Where the symbols take the items:
j436 δ j424
j436 γ j195
j436 φ j925
j436 τ j83
j436 η j493
j436 α j922
j733 δ j868
j733 γ j57
j733 φ j322
j733 τ j544
j733 η j201
j733 α j879
j625 δ j497
j625 γ j640
j625 φ j138
j625 τ j104
j625 η j195
j625 α j90
j458 δ j550
j458 γ j966
j458 φ j372
j458 τ j322
j458 η j733
j458 α j483
j203 δ j533
j203 γ j906
j203 φ j424
j203 τ j368
j203 η j639
j203 α j493
j670 δ j885
j670 γ j787
j670 φ j508
j670 τ j182
j670 η j306
j670 α j432
j394 δ j906
j394 γ j83
j394 φ j195
j394 τ j517
j394 η j533
j394 α j424
j640 δ j625
j640 γ j306
j640 φ j433
j640 τ j90
j640 η j190
j640 α j351
j508 δ j354
j508 γ j45
j508 φ j868
j508 τ j872
j508 η j182
j508 α j201
j57 δ j733
j57 γ j550
j57 φ j483
j57 τ j879
j57 η j124
j57 α j668
j201 δ j872
j201 γ j124
j201 φ j544
j201 τ j508
j201 η j670
j201 α j45
j550 δ j57
j550 γ j458
j550 φ j563
j550 τ j668
j550 η j868
j550 α j322
j432 δ j182
j432 γ j354
j432 φ j201
j432 τ j670
j432 η j138
j432 α j787
j668 δ j879
j668 γ j322
j668 φ j966
j668 τ j57
j668 η j96
j668 α j550
j104 δ j925
j104 γ j90
j104 φ j306
j104 τ j497
j104 η j922
j104 α j625
j639 δ j276
j639 γ j554
j639 φ j368
j639 τ j398
j639 η j966
j639 α j725
j433 δ j138
j433 γ j182
j433 φ j787
j433 τ j106
j433 η j90
j433 α j885
j599 δ j725
j599 γ j368
j599 φ j906
j599 τ j554
j599 η j372
j599 α j533
j787 δ j670
j787 γ j872
j787 φ j45
j787 τ j432
j787 η j106
j787 α j354
j563 δ j483
j563 γ j372
j563 φ j639
j563 τ j966
j563 η j668
j563 α j566
j872 δ j787
j872 γ j201
j872 φ j96
j872 τ j354
j872 η j885
j872 α j508
j45 δ j508
j45 γ j96
j45 φ j733
j45 τ j201
j45 η j432
j45 α j124
j190 δ j195
j190 γ j497
j190 φ j90
j190 τ j192
j190 η j424
j190 α j925
j182 δ j433
j182 γ j432
j182 φ j872
j182 τ j885
j182 η j351
j182 α j670
j566 δ j966
j566 γ j276
j566 φ j725
j566 τ j563
j566 η j550
j566 α j372
j372 δ j563
j372 γ j398
j372 φ j554
j372 τ j566
j372 η j322
j372 α j276
j276 δ j566
j276 γ j639
j276 φ j599
j276 τ j372
j276 η j458
j276 α j398
j106 δ j306
j106 γ j885
j106 φ j432
j106 τ j138
j106 η j625
j106 α j433
j966 δ j458
j966 γ j566
j966 φ j398
j966 τ j483
j966 η j57
j966 α j563
j424 δ j517
j424 γ j436
j424 φ j192
j424 τ j394
j424 η j368
j424 α j83
j544 δ j96
j544 γ j879
j544 φ j550
j544 τ j868
j544 η j508
j544 α j733
j879 δ j544
j879 γ j668
j879 φ j458
j879 τ j733
j879 η j45
j879 α j57
j90 δ j104
j90 γ j351
j90 φ j106
j90 τ j625
j90 η j192
j90 α j640
j554 δ j639
j554 γ j533
j554 φ j493
j554 τ j725
j554 η j566
j554 α j599
j124 δ j201
j124 γ j868
j124 φ j879
j124 τ j45
j124 η j787
j124 α j96
j192 δ j922
j192 γ j925
j192 φ j625
j192 τ j195
j192 η j394
j192 α j190
j322 δ j668
j322 γ j483
j322 φ j566
j322 τ j550
j322 η j544
j322 α j458
j306 δ j640
j306 γ j106
j306 φ j182
j306 τ j351
j306 η j497
j306 α j138
j906 δ j203
j906 γ j394
j906 φ j436
j906 τ j493
j906 η j554
j906 α j517
j925 δ j192
j925 γ j104
j925 φ j640
j925 τ j190
j925 η j83
j925 α j497
j195 δ j436
j195 γ j190
j195 φ j104
j195 τ j922
j195 η j517
j195 α j192
j497 δ j190
j497 γ j625
j497 φ j351
j497 τ j925
j497 η j436
j497 α j104
j83 δ j394
j83 γ j922
j83 φ j190
j83 τ j424
j83 η j203
j83 α j436
j138 δ j351
j138 γ j433
j138 φ j670
j138 τ j306
j138 η j104
j138 α j106
j517 δ j493
j517 γ j424
j517 φ j922
j517 τ j906
j517 η j599
j517 α j394
j398 δ j372
j398 γ j725
j398 φ j533
j398 τ j276
j398 η j483
j398 α j639
j922 δ j83
j922 γ j192
j922 φ j497
j922 τ j436
j922 η j906
j922 α j195
j493 δ j368
j493 γ j517
j493 φ j83
j493 τ j203
j493 η j725
j493 α j906
j351 δ j90
j351 γ j138
j351 φ j885
j351 τ j640
j351 η j925
j351 α j306
j885 δ j106
j885 γ j670
j885 φ j354
j885 τ j433
j885 η j640
j885 α j182
j725 δ j398
j725 γ j599
j725 φ j203
j725 τ j639
j725 η j563
j725 α j554
j483 δ j322
j483 γ j563
j483 φ j276
j483 τ j458
j483 η j879
j483 α j966
j96 δ j45
j96 γ j544
j96 φ j57
j96 τ j124
j96 η j354
j96 α j868
j354 δ j432
j354 γ j508
j354 φ j124
j354 τ j787
j354 η j433
j354 α j872
j368 δ j599
j368 γ j493
j368 φ j394
j368 τ j533
j368 η j398
j368 α j203
j533 δ j554
j533 γ j203
j533 φ j517
j533 τ j599
j533 η j276
j533 α j368
j868 δ j124
j868 γ j733
j868 φ j668
j868 τ j96
j868 η j872
j868 α j544

The rows follow the links: the fewer symbols apart two items are, the more alike their rows tend to be.

Each row is also shifted at random along 4 hidden directions that mean nothing.

Some items, each with a row of numbers:
j787
+12	-103	-89	-103	-72	+10	-98	+130	+68	+6	-76	+111	+11	+60	+84	-50	+44	-127	+56	-5	-11	+53	-40	+32	-29	-42	+38	-70	-93	+134	-13	+111	+154	+78	+8	+144	-52	+36	+103	-19	-18	+44	+100	+89	-12	-74	-34	-151	-17	+89
j550
+17	-33	+54	-23	-38	-163	-83	+64	-6	+4	+148	+21	-83	-82	+73	+21	+17	+67	-11	-119	+66	+81	-151	+58	+48	-5	+73	-8	-44	+7	-130	+42	+155	+30	+53	+75	-72	+88	+180	-14	-61	+155	-17	+64	+20	-74	+128	-75	-109	+43
j182
-42	+112	+62	+94	+78	-45	+136	-102	-26	-7	+77	-104	-26	-18	-85	+25	-49	+119	-16	+52	+45	-38	+56	-28	+70	+10	-44	+106	+28	-71	+32	-61	-141	-110	+22	-80	+58	-32	-88	-36	-30	-62	-105	-127	+57	+57	+9	+169	-38	-79
j138
+147	+156	+35	+106	+80	-90	+169	-29	+7	+86	+21	-58	-35	+60	-68	-69	-21	+51	-12	+64	-14	-142	+174	-85	+72	+55	-55	+85	+3	-72	+79	+55	-109	-135	+117	-23	+39	-95	+1	-99	+28	-189	-153	-114	-59	+0	-31	+105	-20	+17
j533
-67	+117	+151	+66	+1	-135	+79	+84	+56	+31	+65	-6	-105	-32	+16	-122	+73	-72	-25	-111	+79	-26	+85	+66	+170	-55	-62	-11	-40	-61	+34	+115	+48	-55	+82	+31	+22	+41	+164	-64	-96	-73	-116	+32	-35	-23	-55	-21	-31	-28
j517
+265	-97	-196	-127	-74	+94	-84	-144	-114	-55	-56	-81	+137	-29	+39	+69	-54	+27	+53	+85	-82	+14	-162	-77	-128	-54	-18	-28	+15	-1	-58	-86	+12	-4	-128	-25	+24	-44	-156	+101	+41	+199	+101	+23	-49	+56	+68	-21	-3	+112
j906
-127	+114	+218	+135	+9	-119	+74	+111	+10	-17	+58	+91	-121	+25	+4	-61	+30	-17	-84	-111	+58	-75	+74	+18	+124	+42	-17	+22	-37	-77	+69	+47	-9	-5	+64	+38	-9	+59	+138	-112	+4	-109	-124	-11	-6	-6	-61	-1	-46	-58
j544
-97	+103	-41	+15	+90	+144	+63	-95	+35	-106	-99	-124	+19	-11	-139	-21	+34	+64	-46	+74	+4	+78	+19	+39	+2	-47	+33	-25	+112	+53	+12	-42	-165	-27	-80	-171	+76	-72	-196	+85	-29	+6	+13	-32	+83	+92	-54	+91	+80	-147
j872
-191	-98	-87	-91	-59	+5	-35	+57	+83	+59	-22	-30	+10	+4	+120	-67	+55	-140	+77	-4	+67	+60	-33	+42	+55	-112	-28	-89	-44	+64	-115	+160	+210	+31	-33	+101	-8	+18	+103	+26	-154	+109	+95	+68	-52	-56	+5	-117	-40	+89
j639
-172	+92	+90	-5	-33	-145	+42	+139	+48	-96	-6	+77	-113	-48	-60	-125	+103	-32	-40	-74	-4	+28	+5	+60	+95	-53	+1	-7	-133	+39	+131	+92	+75	-38	+172	+29	-27	+3	+167	-98	-19	-33	-147	+59	+16	-42	-66	-60	-42	-13
j458
-254	-11	+84	-22	-16	-151	-32	+68	-26	+35	+121	-61	-69	-85	+45	-52	+39	-12	+24	-105	-50	+24	-64	+36	+33	-24	-9	-45	+18	-55	-62	+61	+113	-1	+130	-29	-41	-16	+212	+34	-25	+70	-104	+138	-144	-74	+119	-71	-43	+78
j725
+69	-127	-135	-25	+72	+140	-71	-14	+94	+110	-50	+77	+87	+97	-13	+126	-90	+19	+53	+124	0	+57	+89	-1	-126	+113	+69	+79	+77	+137	+6	-99	-85	+74	-24	+41	-75	-36	-136	+28	+55	-93	+163	-73	+122	-27	+20	+63	+73	-44
j497
-236	-223	-101	-94	-62	+81	-79	0	+72	+50	+3	-29	+111	-65	+79	+36	-27	-148	+138	+26	-32	+30	+15	+65	-69	-77	-147	+12	+25	-17	+76	-116	+36	+70	+2	+24	-28	+23	-26	+111	-84	-26	+110	+30	-37	-7	-15	-26	+74	+28
j640
-126	-188	-31	-67	-82	+81	-132	+57	-4	+56	+5	+38	+97	-33	+115	+38	-28	-143	+70	-41	-93	-28	+3	+25	-123	+2	-108	-44	+38	-52	+45	-110	+41	+140	-1	+9	-57	+34	+31	+111	+30	-37	+99	+100	-108	-25	-19	-78	+100	+65
j432
-27	+106	+73	+103	+43	-27	+64	-104	-94	-218	+30	+18	-44	-41	-154	+92	-19	+211	-104	+4	+87	+38	-141	+1	+51	+36	+75	+123	-43	-22	+41	-173	-124	-74	-78	-83	+50	+54	-144	-75	+57	+66	-87	-140	+218	+113	-12	+158	-82	-143
j966
-80	+52	+77	-50	-28	-142	+20	-34	-41	+67	+186	-291	-52	-161	+86	-58	+85	+18	+14	-129	-1	+43	-96	+41	+117	-125	-29	-122	+107	-150	-276	+164	+147	-69	-10	-80	+53	-14	+151	+150	-182	+217	-84	+165	-202	-41	+200	-58	-74	+83
j96
+74	+103	-41	+14	+126	+98	+44	-24	+141	-34	-46	-70	-22	-5	-171	+24	+35	+78	-48	+73	+76	+175	+46	+127	+5	+18	+100	+31	+114	+167	+8	-39	-143	-8	-13	-107	+22	-64	-149	+72	-57	-32	+33	-75	+197	+17	-34	+120	+72	-211
j424
-34	-135	-211	-135	-49	+81	-83	-48	+15	-45	-132	+21	+116	+2	-16	+15	-31	-54	+106	+133	-58	+63	-58	+6	-121	-57	-28	+53	-61	+114	+101	-88	+28	+15	+12	+24	-30	-46	-109	+50	+26	+44	+97	+14	+39	+16	-31	-14	+40	+61

From each start, follow one symbol. Which item do you reach?
Answer with the item's name.
---
+34	+117	+183	+105	-29	-131	+50	+118	-4	-31	+39	+118	-126	+5	-10	-76	+30	-37	-63	-132	+46	-82	+60	+42	+115	+17	-37	+16	-91	-75	+104	+57	+12	-16	+90	+57	-20	+79	+143	-142	+14	-107	-128	-13	+15	+1	-85	-19	-60	-38
τ j368
---
+266	+123	+198	+142	+37	-127	+35	+115	+50	+72	+122	+68	-127	+23	+37	+2	+9	+22	-83	-136	+94	-38	+96	+21	+114	+98	+49	-11	+16	-78	-60	+102	-1	-6	+42	+50	-32	+79	+151	-83	-7	-99	-53	-47	+31	-49	-3	+9	-32	-77
η j533
---
+52	-90	-28	-86	-129	+24	-127	+53	-118	-129	-86	+163	+30	+18	+96	-21	+28	-80	-41	-70	-89	-39	-174	-40	-96	-35	+19	-140	-128	-4	-13	+7	+137	+102	-98	+64	-1	+63	+58	-21	+107	+143	+65	+143	-79	+16	-22	-182	-12	+120
α j432
---
+262	+94	+107	+32	-59	-172	+13	+172	+60	-117	+17	+167	-157	-17	-32	-89	+90	-12	-56	-117	+101	+59	-40	+103	+126	-41	+65	+8	-183	+97	+100	+81	+69	-23	+109	+118	-49	+118	+160	-146	-26	-2	-67	-4	+133	-30	-89	-53	-102	-51
δ j639
---
+209	+92	-65	+11	+85	+131	+64	-70	+57	-74	-110	-62	+16	+21	-118	+4	+18	+37	-37	+79	+55	+89	+20	+28	-3	-37	+37	-11	+84	+90	+7	-5	-125	-30	-89	-87	+69	-36	-195	+49	-37	-5	+56	-61	+133	+66	-77	+87	+57	-117
φ j458
---
-236	-99	+61	-30	-52	-140	-75	+108	-9	+5	+90	+83	-60	-39	+69	+2	+10	+12	+23	-79	+19	+42	-83	+33	+27	+17	+37	+22	-90	+9	-19	+13	+141	+32	+98	+96	-83	+65	+179	-49	-4	+65	-18	+60	+4	-85	+78	-74	-88	+56
γ j550
---
-110	+38	+37	-55	+22	-171	-19	+225	+185	+61	+8	+77	-128	-13	-61	-133	+99	-63	+30	-54	+14	+146	+79	+160	+68	+15	+92	+4	-68	+196	+90	+135	+103	+22	+287	+70	-122	-43	+228	-47	-48	-106	-83	+96	+21	-125	-4	-79	+24	-38
α j372
---
-38	-37	-69	+25	+39	+179	+41	-95	+15	+14	-92	+35	+101	+69	-25	+78	-72	-1	+10	+105	+53	-32	+75	-36	-47	+19	-30	+63	+32	+18	+58	-94	-117	+16	-145	+3	+37	-1	-187	-3	+22	-50	+122	-118	+104	+81	-79	+84	+40	-56
φ j639
---
-328	+129	+43	+107	+131	-31	+193	-98	+39	+97	+36	-158	-11	+6	-104	-62	-2	+53	+39	+98	+26	-72	+197	-39	+119	-14	-96	+116	+73	-82	+75	+28	-143	-130	+103	-99	+75	-120	-33	-23	-52	-162	-142	-110	-47	+10	-1	+147	-1	-43
φ j787
---
+100	+139	+208	+149	+70	-102	+51	+86	+11	+23	+84	+55	-135	+22	-11	-9	+20	+77	-131	-111	+85	-4	+66	+33	+96	+87	+90	-27	+21	-39	-76	+98	-18	+5	+17	+14	-17	+48	+127	-81	+17	-54	-80	-27	+48	-17	+3	-1	-40	-104
α j436
---
+24	-146	-163	-128	-82	+86	-18	-141	-77	+108	-14	-191	+194	-41	+119	-17	-68	-142	+171	+81	-161	-134	+59	-87	-94	-115	-247	-18	+84	-164	+3	-43	+6	-48	-29	-55	+52	-100	-74	+153	-19	-13	+45	+64	-281	+4	+43	-5	+71	+211
γ j195
---
-283	+20	-85	+7	+87	+196	+108	-92	+87	+51	-120	-98	+93	+69	-64	-40	-4	-76	+56	+143	-2	-28	+181	-12	-14	-34	-83	+24	+101	+29	+87	0	-154	-21	-53	-77	+84	-114	-192	+47	-37	-169	+28	-70	+3	+66	-145	+100	+132	-76
γ j483
---
-137	+173	+205	+141	+59	-63	+66	+65	-60	-62	+17	+104	-121	+47	-74	-24	+25	+100	-166	-84	+4	-67	+31	-23	+40	+97	+130	-21	-11	-13	+2	+57	-47	+7	+44	-34	-2	+4	+93	-116	+114	-58	-145	+9	+23	+1	-23	+5	-32	-71
φ j497
---
+5	+54	-116	-11	+106	+167	+77	-98	+164	-13	-78	-145	+30	-4	-86	+5	+55	+8	+18	+137	+153	+186	+39	+87	+78	-89	+30	-5	+124	+144	-77	+25	-107	-25	-148	-57	+104	-33	-226	+94	-181	+43	+116	-103	+199	+61	-61	+121	+61	-170
δ j879
---
-129	-163	-10	-73	-100	+78	-136	+26	-38	-12	+1	-2	+69	-48	+109	+44	-8	-106	+18	-66	-74	+3	-86	+27	-104	-46	-54	-101	+57	-65	-66	-78	+81	+113	-74	-14	-11	+48	+41	+137	-11	+101	+102	+135	-90	+4	+23	-116	+65	+69
τ j351
---
+106	+188	+23	+64	+88	-69	+156	-68	+5	+43	+3	-97	-49	+33	-85	-63	+1	+95	-25	+60	+49	-58	+110	-55	+110	+11	+15	+57	+12	-13	-7	+108	-77	-161	+44	-17	+66	-82	-16	-90	-15	-81	-108	-106	+4	+6	+20	+95	-43	-2
η j925
